Here is a tiny trained network, its code and every weight. The questions are about switching its units off for an input and a class, where a switched-off unit gives its printed mean instead of its output.

import numpy as np


def w(rows, s, z=0):
    codes = np.array(rows[::2]) - 128.0
    scale = np.full(codes.shape[1], s)
    scale[-1] = z or s
    return codes * scale


def norm(h):
    return h / np.sqrt((h * h).mean(-1, keepdims=True) + 1e-5)


def f(y):
    return y / 2 * (1 + np.tanh(0.7978845608 * (y + 0.044715 * y**3)))


def log_softmax(a):
    a = a - a.max(-1, keepdims=True)
    return a - np.log(np.exp(a).sum(-1, keepdims=True))


def net(x, mask):
    res = np.array(x, float).reshape(1, 5) / 4 @ E
    u = 0
    for l in range(2):
        y = f(norm(res) @ A[l][:, :-1].T + A[l][:, -1])
        res = res + np.where(mask[u : u + 9], y, B[l][:, -1]) @ B[l][:, :-1]
        u += 9
    return log_softmax(norm(res)[-1] @ U[:, :-1].T + U[:, -1])


A, B = {}, {}
E = w([
[22,113,129,122],'x0',
[127,132,128,130],'x1',
[131,127,123,127],'x2',
[82,198,208,216],'x3',
[169,112,254,93],'x4',
],0.00038)
A[0] = w([
[150,254,90,214,113],'L0N1',
[190,207,88,204,87],'L0N2',
[90,52,151,64,1],'L0N3',
[178,145,160,123,106],'L0N4',
[130,75,125,159,209],'L0N5',
[140,83,170,15,46],'L0N6',
[153,138,99,129,107],'L0N7',
[63,160,133,121,91],'L0N8',
[151,105,41,94,119],'L0N9',
],0.0025,0.00088)
B[0] = w([
[121,7,142,196,253],'L0N1',
[84,59,93,171,143],'L0N2',
[111,73,96,140,82],'L0N3',
[98,175,119,154,118],'L0N4',
[152,196,172,108,249],'L0N5',
[151,67,125,164,172],'L0N6',
[126,139,102,143,95],'L0N7',
[154,153,144,93,150],'L0N8',
[137,192,128,129,214],'L0N9',
],0.0018,0.00032)
A[1] = w([
[4,171,97,200,1],'L1N1',
[86,142,178,162,150],'L1N2',
[99,70,143,49,166],'L1N3',
[118,111,20,103,200],'L1N4',
[199,148,149,121,146],'L1N5',
[143,164,78,168,181],'L1N6',
[122,173,118,179,54],'L1N7',
[178,74,140,61,53],'L1N8',
[117,56,104,111,161],'L1N9',
],0.0032,0.00057)
B[1] = w([
[125,109,44,77,247],'L1N1',
[152,179,121,120,222],'L1N2',
[109,72,133,253,221],'L1N3',
[115,170,249,119,255],'L1N4',
[138,120,93,72,178],'L1N5',
[171,98,160,171,156],'L1N6',
[191,127,76,158,104],'L1N7',
[107,98,14,155,174],'L1N8',
[149,162,162,184,158],'L1N9',
],0.0023,0.00056)
U = w([
[229,224,215,125,216],'0',
[92,22,111,254,207],'1',
[11,203,239,54,162],'2',
[40,195,18,113,19],'3',
[205,39,61,31,4],'4',
],0.0062,0.0015)

Each question gives the input, the list of numbers given to net, and the class t.
The units are the neurons (one row each of A and B). Each row of codes is followed by its name. A weight is (code - 128) times the scale printed after its matrix; where a second scale follows, it is the last column's (A, B and U).
mask holds one flag per neuron, layer by layer. A switched-off neuron (its flag False) gives its mean, the last column of its row in B, instead of its output. The means were averaged over made-up inputs and are rounded, as every weight is.
A unit's drop is (log p(t) with every unit on - log p(t) with that unit switched off) / (log p(t) with every unit on - log p(t) with every unit switched off).
The circuit of an input: a set's keep is (log p(t) with only the set's units on - log p(t) with every unit switched off) / (log p(t) with every unit on - log p(t) with every unit switched off). Starting from the 12 units with the biggest drops (on a tie, the unit counted first), units are removed one at a time, each time the one whose removal leaves the highest keep (on an exact tie, the one counted first), for as long as the keep stays at least 0.8.
units of the circuit, in order: the units of the circuit, biggest drop first
top k neurons: the k neurons with the biggest drops, biggest first
top k neurons in layer l: the k neurons of layer l with the biggest drops, biggest first
input [-6,-5,7,-6,-1], class 0: top 2 neurons in layer 1 => [L1N4 L1N1]
input [-6,0,-7,0,-8], class 0: top neuron in layer 0 => [L0N9]
input [7,5,4,0,-6], class 2: top 3 neurons => [L1N4 L1N8 L0N4]
input [-5,-7,6,-7,-6], class 0: units of the circuit, in order => [L1N4 L1N1]
input [3,-1,2,-8,4], class 1: top 3 neurons in layer 1 => [L1N3 L1N8 L1N1]
input [-1,-8,-5,-5,-8], class 0: top 3 neurons => [L1N4 L1N6 L0N9]
input [-8,-8,8,-1,5], class 4: units of the circuit, in order => [L1N5 L1N8]
input [3,-7,8,7,-2], class 3: top 2 neurons in layer 1 => [L1N1 L1N4]
input [-6,6,8,6,-2], class 1: top 2 neurons => [L0N1 L0N2]
input [6,6,-4,0,-8], class 2: top 2 neurons in layer 0 => [L0N4 L0N8]
input [-2,3,-2,-2,6], class 4: top 2 neurons => [L0N1 L1N5]
input [8,-7,1,8,0], class 3: top 3 neurons => [L1N1 L1N4 L1N7]
input [3,-8,-1,-7,-3], class 2: top 2 neurons => [L1N4 L0N1]
input [8,-3,3,7,-2], class 3: top 4 neurons => [L1N1 L1N4 L1N7 L1N2]
input [-7,-2,-8,1,-3], class 1: units of the circuit, in order => [L0N2]
input [2,-8,3,-6,-7], class 2: top 2 neurons => [L1N4 L1N2]
input [2,-4,1,-8,-2], class 2: top 2 neurons => [L1N4 L0N1]
input [2,-6,1,-3,4], class 1: top 2 neurons => [L1N3 L0N3]
input [-3,2,-1,-3,0], class 0: top 3 neurons in layer 1 => [L1N1 L1N4 L1N6]
input [3,8,4,-1,4], class 1: top neuron => [L1N3]
input [3,3,-8,-3,1], class 1: top 4 neurons in layer 0 => [L0N6 L0N3 L0N2 L0N4]
input [8,-2,-3,-1,-4], class 2: top 3 neurons in layer 1 => [L1N4 L1N8 L1N5]
